Here is a tiny trained network, its code and every weight. The questions are about switching its units off for an input and a class, where a switched-off unit gives its printed mean instead of its output.

import numpy as np


def w(rows, s, z=0):
    codes = np.array(rows[::2]) - 128.0
    scale = np.full(codes.shape[1], s)
    scale[-1] = z or s
    return codes * scale


def f(y):
    return y / 2 * (1 + np.tanh(0.7978845608 * (y + 0.044715 * y**3)))


def log_softmax(a):
    a = a - a.max(-1, keepdims=True)
    return a - np.log(np.exp(a).sum(-1, keepdims=True))


def net(x, mask):
    res = np.array(x, float).reshape(1, 3) / 4 @ E
    y = f(res @ A[0][:, :-1].T + A[0][:, -1])
    res = res + np.where(mask, y, B[0][:, -1]) @ B[0][:, :-1]
    return log_softmax(res[-1] @ U[:, :-1].T + U[:, -1])


A, B = {}, {}
E = w([
[78,98,244,201,2,148,46],'x0',
[23,97,120,161,185,201,163],'x1',
[115,83,204,107,195,187,184],'x2',
],0.0086)
A[0] = w([
[165,162,144,39,20,79,136,244],'neuron 1',
[35,131,108,161,105,154,203,192],'neuron 2',
[102,62,208,38,199,135,169,152],'neuron 3',
[137,173,80,173,153,98,68,7],'neuron 4',
[78,130,112,147,206,192,45,207],'neuron 5',
[199,125,118,99,138,103,102,214],'neuron 6',
[126,139,1,60,168,87,155,245],'neuron 7',
[60,111,211,184,104,102,47,195],'neuron 8',
[36,51,115,65,84,157,212,208],'neuron 9',
[163,38,152,163,159,202,164,202],'neuron 10',
[118,129,234,138,86,153,110,204],'neuron 11',
[168,138,101,109,204,193,115,62],'neuron 12',
[159,174,80,75,163,113,174,211],'neuron 13',
[85,168,122,95,215,123,126,182],'neuron 14',
[158,175,16,89,126,93,57,197],'neuron 15',
[120,78,39,232,121,41,112,243],'neuron 16',
[140,189,134,162,61,92,103,240],'neuron 17',
[127,13,148,106,129,118,185,37],'neuron 18',
[179,61,66,103,179,119,157,190],'neuron 19',
[87,83,68,80,63,64,119,133],'neuron 20',
[134,191,208,79,94,83,129,156],'neuron 21',
[202,119,149,108,97,99,158,113],'neuron 22',
],0.0097,0.002)
B[0] = w([
[98,161,233,134,114,119,126,216],'neuron 1',
[91,213,179,54,45,165,154,187],'neuron 2',
[120,161,82,170,142,213,52,205],'neuron 3',
[158,90,134,181,94,138,123,153],'neuron 4',
[141,206,170,92,63,112,117,179],'neuron 5',
[104,169,196,97,124,184,120,178],'neuron 6',
[104,140,193,177,153,149,155,252],'neuron 7',
[106,91,183,120,91,254,178,235],'neuron 8',
[162,190,202,129,22,62,88,188],'neuron 9',
[123,111,177,207,75,128,77,187],'neuron 10',
[168,106,194,215,137,115,132,213],'neuron 11',
[128,106,132,142,77,181,120,174],'neuron 12',
[83,119,210,181,33,206,169,214],'neuron 13',
[115,142,193,159,117,147,139,184],'neuron 14',
[173,170,186,190,99,230,137,222],'neuron 15',
[122,101,179,152,157,131,62,187],'neuron 16',
[117,123,192,175,125,168,116,202],'neuron 17',
[188,152,99,193,145,89,123,152],'neuron 18',
[125,125,157,203,41,145,148,201],'neuron 19',
[205,144,130,151,188,132,83,161],'neuron 20',
[120,147,180,122,99,113,199,169],'neuron 21',
[65,192,136,87,106,89,150,164],'neuron 22',
],0.0065,0.011)
U = w([
[90,213,208,70,99,116,137,248],'0',
[127,109,173,165,132,178,149,154],'1',
[146,137,156,180,141,171,73,249],'2',
[105,115,162,126,183,103,146,109],'3',
[104,33,2,77,153,47,101,7],'4',
[150,97,37,132,108,121,105,7],'5',
[125,96,107,53,175,80,119,7],'6',
[131,98,134,62,184,104,113,7],'7',
],0.0083,0.002)

Each question gives the input, the list of numbers given to net, and the class t.
The units are the neurons (one row each of A and B). Each row of codes is followed by its name. A weight is (code - 128) times the scale printed after its matrix; where a second scale follows, it is the last column's (A, B and U).
mask holds one flag per neuron, in row order. A switched-off neuron (its flag False) gives its mean, the last column of its row in B, instead of its output. The means were averaged over made-up inputs and are rounded, as every weight is.
A unit's drop is (log p(t) with every unit on - log p(t) with that unit switched off) / (log p(t) with every unit on - log p(t) with every unit switched off).
The circuit of an input: a set's keep is (log p(t) with only the set's units on - log p(t) with every unit switched off) / (log p(t) with every unit on - log p(t) with every unit switched off). Starting from the 12 units with the biggest drops (on a tie, the unit counted first), units are removed one at a time, each time the one whose removal leaves the highest keep (on an exact tie, the one counted first), for as long as the keep stays at least 0.8.
units of the circuit, in order: the units of the circuit, biggest drop first
most important unit: the unit with the biggest drop
top k neurons: the k neurons with the biggest drops, biggest first
drop of u: that unit's drop, to one decimal
input [0,6,7], class 2: most important unit => neuron 3
input [-5,7,-4], class 0: units of the circuit, in order => neuron 2; neuron 5
input [7,-4,-5], class 1: units of the circuit, in order => neuron 8; neuron 9
input [-5,8,8], class 0: top 4 neurons => neuron 2; neuron 9; neuron 5; neuron 11
input [-7,-4,-7], class 1: units of the circuit, in order => neuron 13; neuron 15
input [6,8,8], class 0: top 4 neurons => neuron 2; neuron 9; neuron 5; neuron 15
input [-6,8,-5], class 0: top 2 neurons => neuron 2; neuron 5
input [-8,-6,-6], class 1: top 3 neurons => neuron 15; neuron 13; neuron 7
input [1,5,7], class 2: top 2 neurons => neuron 3; neuron 10
input [-7,7,8], class 2: top 3 neurons => neuron 3; neuron 10; neuron 18
input [4,5,8], class 2: units of the circuit, in order => neuron 3; neuron 10
input [5,7,-5], class 0: top 2 neurons => neuron 2; neuron 5
input [8,-3,-3], class 1: top 2 neurons => neuron 8; neuron 11
input [7,8,1], class 0: top neuron => neuron 2
input [-3,8,1], class 0: drop of neuron 2 => 0.2
input [-5,3,7], class 2: drop of neuron 21 => 0.1
input [8,-1,-3], class 1: drop of neuron 3 => 0.1
